Below are the code and all the weights of a small trained network. Each question names an input and a target symbol and asks about switching units off, where a switched-off unit gives its printed mean instead of its output.

import numpy as np


def w(rows, s, z=0):
    codes = np.array(rows[::2]) - 128.0
    scale = np.full(codes.shape[1], s)
    scale[-1] = z or s
    return codes * scale


def f(y):
    return y / 2 * (1 + np.tanh(0.7978845608 * (y + 0.044715 * y**3)))


def softmax(a):
    e = np.exp(a - a.max(-1, keepdims=True))
    return e / e.sum(-1, keepdims=True)


def log_softmax(a):
    a = a - a.max(-1, keepdims=True)
    return a - np.log(np.exp(a).sum(-1, keepdims=True))


def net(x, mask):
    ids = ['ΣΦΩβδζηθλμπτψ'.index(c) for c in x.split()]
    T = len(ids)
    res = E[ids] + P[:T]
    q, k, v = (res @ M[0].T for M in (Q, K, V))
    z = softmax(np.where(np.tri(T) > 0, q @ k.T / 2**0.5, -1e9)) @ v
    res = res + np.where(mask[0], z, O[0][:, -1]) @ O[0][:, :-1]
    y = f(res @ A[0][:, :-1].T + A[0][:, -1])
    res = res + np.where(mask[1:17], y, B[0][:, -1]) @ B[0][:, :-1]
    return log_softmax(res[-1] @ U[:, :-1].T + U[:, -1])


Q, K, V, O, A, B = {}, {}, {}, {}, {}, {}
E = w([
[115,103,134,201,238],'Σ',
[81,126,81,118,117],'Φ',
[78,119,143,229,162],'Ω',
[105,75,176,61,142],'β',
[30,127,93,143,67],'δ',
[118,76,186,77,218],'ζ',
[137,74,147,204,182],'η',
[200,39,82,99,225],'θ',
[15,185,139,146,187],'λ',
[86,129,190,76,211],'μ',
[7,114,151,76,133],'π',
[134,107,49,96,247],'τ',
[90,166,71,125,227],'ψ',
],0.019)
P = w([
[3,120,158,44,190],'0',
[131,152,141,140,180],'1',
[136,147,139,144,178],'2',
[139,145,138,144,176],'3',
[139,139,134,144,176],'4',
[140,136,131,150,177],'5',
],0.014)
Q[0] = w([
[40,76,158,150,252],'H0',
[186,135,182,131,122],'H0',
],0.011)
K[0] = w([
[19,66,108,2,188],'H0',
[168,216,96,181,70],'H0',
],0.007)
V[0] = w([
[134,48,253,154,129],'H0',
[70,168,179,115,61],'H0',
],0.011)
O[0] = w([
[253,138,254,138,173,127],'H0',
[175,243,172,107,79,253],'H0',
],0.0087,0.005)
A[0] = w([
[105,168,120,138,165,106],'N0',
[99,127,117,84,144,116],'N1',
[190,123,211,80,137,231],'N2',
[147,112,101,122,62,168],'N3',
[166,153,78,113,161,56],'N4',
[114,77,111,46,113,135],'N5',
[105,75,125,152,141,105],'N6',
[93,103,143,129,111,92],'N7',
[104,109,186,89,153,125],'N8',
[94,137,163,128,168,18],'N9',
[115,114,85,139,8,96],'N10',
[99,99,120,124,137,4],'N11',
[115,173,130,136,171,128],'N12',
[124,94,149,115,162,248],'N13',
[75,136,191,199,112,171],'N14',
[191,188,145,128,154,1],'N15',
],0.015,0.0051)
B[0] = w([
[73,47,142,79,130,202],'N0',
[170,140,99,151,95,191],'N1',
[99,144,90,166,141,255],'N2',
[189,54,137,64,62,127],'N3',
[164,138,143,57,94,159],'N4',
[115,187,77,164,157,176],'N5',
[189,143,131,62,138,173],'N6',
[152,130,83,90,105,145],'N7',
[172,132,86,172,67,206],'N8',
[175,53,112,143,61,181],'N9',
[111,100,195,68,201,147],'N10',
[181,126,126,115,49,152],'N11',
[65,76,135,148,96,216],'N12',
[132,164,124,136,160,216],'N13',
[173,168,255,88,141,187],'N14',
[132,113,63,104,75,198],'N15',
],0.0098,0.013)
U = w([
[132,43,180,148,196,180],'Σ',
[20,214,142,112,233,235],'Φ',
[157,139,221,101,159,118],'Ω',
[146,236,130,164,145,71],'β',
[137,197,211,2,144,122],'δ',
[140,105,124,184,148,75],'ζ',
[158,150,188,146,204,116],'η',
[237,150,165,52,165,116],'θ',
[107,57,198,79,89,90],'λ',
[130,72,138,154,96,83],'μ',
[185,184,176,53,30,196],'π',
[154,82,117,18,149,76],'τ',
[77,44,113,89,134,1],'ψ',
],0.0082,0.0073)

Each question gives the input, a string of symbols that net reads in full, and the target symbol t.
The units are the heads (2 rows each of Q, K, V and O) and the neurons (one row each of A and B). Each row of codes is followed by its name. A weight is (code - 128) times the scale printed after its matrix; where a second scale follows, it is the last column's (O, A, B and U).
mask holds one flag per unit, heads first, then neurons. A switched-off unit (its flag False) gives its mean, the last column of its rows in O or B, instead of its output. The means were averaged over made-up inputs and are rounded, as every weight is.
A unit's drop is (log p(t) with every unit on - log p(t) with that unit switched off) / (log p(t) with every unit on - log p(t) with every unit switched off).
The circuit of an input: a set's keep is (log p(t) with only the set's units on - log p(t) with every unit switched off) / (log p(t) with every unit on - log p(t) with every unit switched off). Starting from the 12 units with the biggest drops (on a tie, the unit counted first), units are removed one at a time, each time the one whose removal leaves the highest keep (on an exact tie, the one counted first), for as long as the keep stays at least 0.8.
circuit, biggest first: the units of the circuit, biggest drop first
most important unit: the unit with the biggest drop
k most important neurons: the k neurons with the biggest drops, biggest first
drop of u: that unit's drop, to one decimal
input τ λ Σ Φ Σ μ, target τ: circuit, biggest first	H0, N6
input β δ Φ θ, target β: most important unit	N2
input Σ η Σ τ ψ, target Σ: circuit, biggest first	H0, N12
input ζ β τ τ μ, target ζ: circuit, biggest first	N2, H0, N8, N9
input Φ Φ Φ τ Σ Ω, target Φ: circuit, biggest first	H0, N8
input Σ β λ, target Σ: circuit, biggest first	H0, N9
input ζ π Φ π β, target ζ: circuit, biggest first	N2, H0, N8
input τ Φ τ ψ, target τ: circuit, biggest first	N6, H0, N11
input θ μ τ π Φ ζ, target θ: circuit, biggest first	H0, N6, N12, N0
input π Φ μ, target π: circuit, biggest first	H0, N15
input π π τ λ, target λ: 2 most important neurons	N12, N0
input τ ψ β Φ π ζ, target τ: 3 most important neurons	N6, N14, N2
input τ π Φ, target τ: 3 most important neurons	N6, N11, N2
input Φ Φ μ μ ζ, target Φ: 2 most important neurons	N15, N11
input ψ π π Φ τ δ, target δ: most important unit	N10
input Φ Σ τ ζ τ Φ, target Φ: 3 most important neurons	N9, N8, N15
input π Φ ψ θ τ, target π: 2 most important neurons	N4, N15
input θ λ Ω, target θ: 2 most important neurons	N6, N14
input θ Φ π Φ θ, target θ: 2 most important neurons	N6, N12
input Σ τ Φ Ω, target Ω: drop of N2	0.1
input Φ β θ Σ π η, target Φ: drop of H0	0.3
input π β λ π π θ, target π: drop of N15	0.8
